Each row, then one of two labels for whether it has a hidden trait; a new part has new ones:
[ -3  -7 -44 -18  17  44   8  62 -13  19  -1  -2  51  -7   4   8 -11   7
   1  48  -7  -4   5  -5]
(51)
[ 15  -2 -17  11 -16  -3  -7  -3  12 -31   2   0   7   0  -3  -6  -2  -3
   1  15 -12  -7 -14   1]
(47)
[ -1  -4 -32  -6 -22  25  -1  34  -5 -36  10  -7  20  -7  -9 -13  23   0
  -2  53  -3  -5   3   3]
(47)
[  5  11  12  17  16   3  -1   9  -4 -30  -3   1  35   1   4  12   1   6
   3 -41  12   5  -7   8]
(51)
[  4   9 -26  -3 -12  18   9  47  34  15   4   7 -33  -3   2   3 -15 -24
  -4 -52   1  -9  -7  -7]
(51)
[  7  -2  16   7  22 -27  -7   0  -5   4  -9  -1  12  -9   0  -7   1   6
   3   1 -26   7  -6   4]
(47)
[ -6  -2  28   2   2 -32  -4  -3   6  58  -2  -1 -32  11   3 -11  -8  -4
  -1 -33 -12  -3   8  -3]
(51)
[ 14  -1  -2  -3  13   2   4 -35  14 -16   6   6  27   1   0   8 -16  11
   5  -9  14   5  -5   4]
(51)
[ -2  -4   1   6  -2  -1  -3   9 -19 -25  -4 -11  13  -2  -6   1  18   5
   1  30  -5   3   5   3]
(47)
[  1   3  -9   0  -7  -8   1 -30   2  -6  -9   0 -59   2   7  -3   5  -3
   1 -65  17  13 -17   6]
(51)
[  7 -11  17  -4   6  -2  -1  11 -17  26  -7   0   5  -4  -5  -2  -7   2
   6  64 -37 -10  29  -6]
(47)
[ 15 -19 -13  14 -26 -14 -10  47 -15  -1   3 -11  21   0 -15 -13   7  -6
  -1  73 -38 -20   9  -8]
(47)
[-14   4  -8   7 -10  -1  -3  11  -3 -16   4   9 -11   1   6   3  -1 -10
  -4 -11  32   6 -25  -2]
(51)
[  4   0  -8 -10 -20  11   1   5   4  -6   2 -12 -35   2  -6  -5  19  -4
  -1  28 -20 -13  20  -1]
(47)
[ 37 -11 -24 -10 -17  -4   1  25  -6  -7   7   6 -16  -8 -14 -10  -8  -9
   1  49   4   6   1  -7]
(47)
[ -6  -3 -11   2   0 -26   1  12  -9   9  -4  -2   1  -5  -5   0  12   9
  -5 -27   3   6  10   0]
(47)
[-28 -12 -11  12 -26  12  -5 -57 -11  24  -6  -8   0  24   2  -3 -17  12
   4 -26 -22 -11  19  -3]
(51)
[-20  17  23  24   9   1  -5 -22  -9  41  -4 -21 -39  13  -1   3  -3  10
   3 -68   2  -7   7   7]
(51)
[ -9   2  -5  -2  24 -10   1  11   9  12  -3  -1  15  -5   2  -8  -2   1
  -2 -27 -27   9 -10   0]
(51)
[-34  -2  51   2  20  -8  12  58 -13  42   1   8  -3   8  12  48 -22  -9
  -3  -5  19 -23  29   4]
(51)
[ -5   8   2   6  42   5   5  36  -3  38   1   7  55  -4   1  11  -4   3
   0 -24  21   5  -2   5]
(51)
[-20  -1  11 -36  14 -48   5  -7   7  81   4  -2  -9  -5  -3  -4  -6 -10
  -3 -35 -17  22  14   1]
(47)
[-34  -3 -16   7 -14  -5  -4 -88 -37  37 -14   4 -32 -19  24   1  -2  25
   6  49 -25  10 -16  15]
(51)
[ 13   0   2   8 -33   5  -7  26  -5 -45   4   4 -18  -4  -6   3   0 -16
   0  50  15 -17  -3  -4]
(47)

[-20   0 -19   2 -19  10  -5   0 -43  45  -7  -5   4 -21  -1  12  18   0
 -19  -5 -42  58  10  -4   5  -7  -3  -3  -3   2  -8  25  10 -13]
K
[ 15   6 -28  -1  -3  12  -5   2 -15  23  -7 -13  -1 -33  -9  47  10  -7
 -30  -9   1  59  13  -4 -42 -11  -5  -3  -1   4 -14 -30   3 -25]
K
[ 38   0 -24  -1  -2   7  -5   4  25   9  -5 -12  -8 -21  -8  65 -15 -13
 -23  -5   1 -15  10  -3 -44 -10  -5  -3 -30   6 -12 -71   3 -17]
K
[-65   2 -23   4 -33  13 -17  -2 -73  41 -16  -5   3 -29  -2   6  26  -1
 -30 -11  39  89  16  -7 -22  -6  -4   2   6  -2 -13  -1  17 -18]
C
[-12 -13 -26  -2   8  17  -4  -4 -33  19  -4 -16   5 -34 -10  42  -7   4
 -23  -4 -10 -17   9   0  22 -14  -5 -13   5  -3  -9 -25  -1  35]
K
[ 37  10 -22  -1   4   8   9 -15 -11   9 -10  -9  11 -22  -7 -73  63  24
 -21  -6 -61 -59  10  -1  -5 -10  -5  -4 -13   3 -11  -2   1 -13]
C
[-51   4  -9  -2  13   5   8   2 -11 -16   0  -3   4  -7  -4  24  13  -3
  -2   1  -7  39   1   2  -2  -7  -2  -5  -7  -7  -2 -47  -5  -1]
K
[  1  13 -11  -3  18   0  -6  -6  44 -17   0  -9 -22  -9  -9  17 -48   1
 -11  -3 -38 -25   5   2 -68  -8  -5  -8 -26   2  -4  39  -4 -15]
C
[  1  -8 -25   3 -22  10   6  -8  -4  39 -17  -3  22 -26  -3 -60  56  31
 -31 -11   3  82  15  -5 -19  -5  -4   1  -9   2 -14  33  13 -24]
C
[ 59   9  -2  -2  10   4  15  -4  12 -18   1   5  18  -4  -3 -35  37  24
  -7   2 -58 -70   1   2  19   1  -1   0   2   2  -2 -20  -3   2]
C
[   1   10   -4   -4   17   -4  -10   12   36  -27    4   -5  -18   -1
   -5  -39  -21    5   -3   -2  -20 -100   -2    2   -7   -2   -2    1
  -10   -4    1   45   -5   12]
C
[ 31  10 -30   2 -20   8   1   8 -24  47 -13  -5   6 -30  -6 -58  -2   8
 -30  -8   4  61  14  -7 -55   1  -3   5 -17   5 -13  34  12 -39]
C
[ 16   6 -26   3 -25   7   2  12 -29  48  -6  -2   1 -24  -2  41  28 -50
 -26  -8  18  90  10  -7 -17   0  -2   0 -12  -4 -10   8  13  -9]
K
[ -6   6  -9  -3  17   4   0   2 -11 -13   3 -11  -4 -13  -8  38  19 -25
  -8  -1  -3  62   1   1 -14 -10  -3  -9   2  -4  -2 -35  -8  15]
K
[-32 -20 -47  -5  23  20  -4  -9 -31   0  -5 -26  16 -50 -19  43   5   7
 -40  -6  -9 -31  14   1   5 -28 -11 -21  24   1 -14 -40  -8  37]
K
[ -7  -3 -32   2 -17   7  -2  20 -22  39 -10  -9  38 -37  -8  71  -8 -18
 -37  -9   1  -2  13  -5  24 -10  -6  -7  21   2 -12  -6   9 -17]
K
[-64  -7 -22   3 -31   6  -6 -16 -62  39 -11  -2  15 -30  -1 -13 -25   5
 -23 -11 -30  59  14  -7 -13  -6  -2   0  38   1 -12 -11  14  -2]
K
[-21   2 -27   7 -53  13  -4   6 -60  86 -15   1  -1 -31   4 -15  29 -11
 -31 -12  -9 100  18 -10 -18   2  -2   8 -11   2 -17  53  26 -48]
C
[-40   3 -21  -1  -1   9  11   1 -20  12  -6  -3   8 -19  -5  10  17   0
 -16  -4   8  40   8  -1 -20  -7  -3  -4 -16  -6  -9 -34   1 -21]
C
[-15  -5 -26   0  -9  11 -13  -6 -46  43  -8  -8  56 -25  -7  23 -36  20
 -29  -6 -40  21  12  -3  -8 -17  -4  -7   3  -1 -11 -25   5  15]
K
